Below are the code and all the weights of a small trained network. Each question names an input and a target symbol and asks about switching units off, where a switched-off unit gives its printed mean instead of its output.

import numpy as np


def w(rows, s, z=0):
    codes = np.array(rows[::2]) - 128.0
    scale = np.full(codes.shape[1], s)
    scale[-1] = z or s
    return codes * scale


def norm(h):
    return h / np.sqrt((h * h).mean(-1, keepdims=True) + 1e-5)


def softmax(a):
    e = np.exp(a - a.max(-1, keepdims=True))
    return e / e.sum(-1, keepdims=True)


def log_softmax(a):
    a = a - a.max(-1, keepdims=True)
    return a - np.log(np.exp(a).sum(-1, keepdims=True))


def net(x, mask):
    ids = ['βδεζθλμξπστψω'.index(c) for c in x.split()]
    T = len(ids)
    res = E[ids] + P[:T]
    u = 0
    for l in range(2):
        r = norm(res)
        for j in range(3):
            rows = slice(4 * j, 4 * j + 4)
            q, k, v = (r @ M[l][rows].T for M in (Q, K, V))
            z = softmax(np.where(np.tri(T) > 0, q @ k.T / 4**0.5, -1e9)) @ v
            o = O[l][rows]
            res = res + np.where(mask[u + j], z, o[:, -1]) @ o[:, :-1]
        u += 3
    return log_softmax(norm(res)[-1] @ U[:, :-1].T + U[:, -1])


Q, K, V, O = {}, {}, {}, {}
E = w([
[86,139,104],'β',
[173,185,161],'δ',
[210,174,105],'ε',
[113,123,7],'ζ',
[133,134,111],'θ',
[59,180,150],'λ',
[114,188,155],'μ',
[172,186,92],'ξ',
[153,132,38],'π',
[130,141,135],'σ',
[20,86,173],'τ',
[119,49,138],'ψ',
[92,105,80],'ω',
],0.019)
P = w([
[191,71,172],'0',
[124,185,4],'1',
[174,199,109],'2',
[110,153,152],'3',
[196,155,115],'4',
[150,98,167],'5',
[100,68,118],'6',
[176,104,151],'7',
[93,108,145],'8',
[107,106,184],'9',
],0.011)
Q[0] = w([
[137,133,153],'0.h0',
[96,72,42],'0.h0',
[172,33,149],'0.h0',
[88,143,176],'0.h0',
[95,202,97],'0.h1',
[102,87,203],'0.h1',
[28,107,33],'0.h1',
[33,159,179],'0.h1',
[124,91,45],'0.h2',
[100,120,107],'0.h2',
[4,129,138],'0.h2',
[123,157,126],'0.h2',
],0.011)
K[0] = w([
[8,187,76],'0.h0',
[175,166,188],'0.h0',
[19,126,85],'0.h0',
[222,35,132],'0.h0',
[124,52,182],'0.h1',
[155,253,45],'0.h1',
[136,129,200],'0.h1',
[187,77,110],'0.h1',
[138,129,137],'0.h2',
[165,87,130],'0.h2',
[202,2,58],'0.h2',
[88,58,148],'0.h2',
],0.0091)
V[0] = w([
[53,141,206],'0.h0',
[102,120,156],'0.h0',
[75,138,25],'0.h0',
[45,205,116],'0.h0',
[152,227,189],'0.h1',
[1,51,178],'0.h1',
[175,224,131],'0.h1',
[187,62,129],'0.h1',
[135,51,121],'0.h2',
[164,104,121],'0.h2',
[84,179,207],'0.h2',
[73,114,195],'0.h2',
],0.01)
O[0] = w([
[91,179,132,74],'0.h0',
[129,188,106,87],'0.h0',
[53,1,83,157],'0.h0',
[88,146,73,221],'0.h0',
[111,211,119,253],'0.h1',
[65,69,117,76],'0.h1',
[165,230,98,230],'0.h1',
[152,89,211,43],'0.h1',
[125,166,187,35],'0.h2',
[131,138,169,97],'0.h2',
[37,120,86,136],'0.h2',
[41,142,103,66],'0.h2',
],0.0085,0.0025)
Q[1] = w([
[90,42,95],'1.h0',
[157,59,70],'1.h0',
[87,136,163],'1.h0',
[206,46,110],'1.h0',
[132,80,109],'1.h1',
[163,144,171],'1.h1',
[107,126,146],'1.h1',
[147,149,125],'1.h1',
[49,254,135],'1.h2',
[209,97,117],'1.h2',
[206,203,40],'1.h2',
[174,137,129],'1.h2',
],0.0093)
K[1] = w([
[115,196,145],'1.h0',
[16,159,146],'1.h0',
[205,97,79],'1.h0',
[99,181,193],'1.h0',
[247,145,65],'1.h1',
[118,162,166],'1.h1',
[97,154,81],'1.h1',
[85,175,131],'1.h1',
[85,143,149],'1.h2',
[115,115,124],'1.h2',
[28,147,175],'1.h2',
[92,99,103],'1.h2',
],0.011)
V[1] = w([
[81,89,104],'1.h0',
[92,167,87],'1.h0',
[127,27,5],'1.h0',
[184,61,172],'1.h0',
[139,191,75],'1.h1',
[94,65,56],'1.h1',
[92,104,211],'1.h1',
[102,53,46],'1.h1',
[43,141,123],'1.h2',
[9,166,106],'1.h2',
[56,65,113],'1.h2',
[99,105,52],'1.h2',
],0.013)
O[1] = w([
[125,112,165,111],'1.h0',
[145,180,241,210],'1.h0',
[183,41,133,140],'1.h0',
[122,75,40,12],'1.h0',
[153,220,200,253],'1.h1',
[160,61,198,99],'1.h1',
[1,63,41,40],'1.h1',
[160,87,185,88],'1.h1',
[35,70,147,179],'1.h2',
[95,72,162,238],'1.h2',
[112,76,182,72],'1.h2',
[143,77,213,157],'1.h2',
],0.0093,0.0034)
U = w([
[112,82,139,186],'β',
[138,157,140,17],'δ',
[150,173,130,22],'ε',
[213,105,120,102],'ζ',
[156,157,124,49],'θ',
[97,157,248,122],'λ',
[156,177,161,178],'μ',
[184,212,125,69],'ξ',
[148,151,116,128],'π',
[59,166,140,253],'σ',
[177,97,170,88],'τ',
[111,107,105,83],'ψ',
[130,106,121,71],'ω',
],0.012,0.0064)

Each question gives the input, a string of symbols that net reads in full, and the target symbol t.
The units are the heads (4 rows each of Q, K, V and O). Each row of codes is followed by its name. A weight is (code - 128) times the scale printed after its matrix; where a second scale follows, it is the last column's (O and U).
mask holds one flag per head, layer by layer. A switched-off head (its flag False) gives its mean, the last column of its rows in O, instead of its output. The means were averaged over made-up inputs and are rounded, as every weight is.
A unit's drop is (log p(t) with every unit on - log p(t) with that unit switched off) / (log p(t) with every unit on - log p(t) with every unit switched off).
The circuit of an input: a set's keep is (log p(t) with only the set's units on - log p(t) with every unit switched off) / (log p(t) with every unit on - log p(t) with every unit switched off). Starting from all 6 units, units are removed one at a time, each time the one whose removal leaves the highest keep (on an exact tie, the one counted first), for as long as the keep stays at least 0.8.
circuit, biggest first: the units of the circuit, biggest drop first
most important unit: the unit with the biggest drop
heads that matter: for each layer, one digit per head in row order, 1 if its drop is at least 0.15 and else 0, layers parted by /
drop when u is switched off: that unit's drop, to one decimal
input β μ λ ζ ζ μ λ, target β: circuit, biggest first : [0.h1 1.h0]
input λ ξ λ λ μ, target λ: most important unit : 1.h2
input μ λ λ λ λ λ λ ξ, target σ: circuit, biggest first : [0.h0 0.h2]
input λ λ λ β β, target λ: circuit, biggest first : [1.h0 1.h2]
input β λ ξ ζ, target β: heads that matter : 010 / 000
input λ ζ λ, target λ: circuit, biggest first : [1.h2 1.h0]
input λ ξ τ σ λ μ λ ζ, target λ: circuit, biggest first : [1.h0 1.h1 0.h2]
input σ β λ τ θ δ λ μ, target σ: circuit, biggest first : [1.h1 0.h2]
input β μ μ π β β, target β: circuit, biggest first : [0.h1 1.h1]
input β π δ ξ λ β ξ δ ξ, target β: heads that matter : 010 / 010
input ζ β β θ ξ ε λ π ζ, target ζ: circuit, biggest first : [0.h0 0.h2]
input λ π π ζ ξ ε μ ω ξ, target λ: heads that matter : 000 / 000
input λ σ β ψ λ λ ζ, target λ: circuit, biggest first : [1.h0 1.h1]
input λ ξ ξ ω λ λ λ ξ λ ε, target λ: circuit, biggest first : [1.h2]
input λ β λ θ ψ, target λ: heads that matter : 000 / 101
input λ λ ξ λ δ ζ β τ θ π, target λ: drop when 1.h1 is switched off : 0.2
input ζ β θ, target ζ: drop when 1.h2 is switched off : 0.1
input θ λ λ β λ λ λ ε, target σ: drop when 1.h1 is switched off : 0.1
input β π λ λ, target β: drop when 0.h1 is switched off : 0.9
input ψ λ λ ε, target σ: most important unit : 0.h0
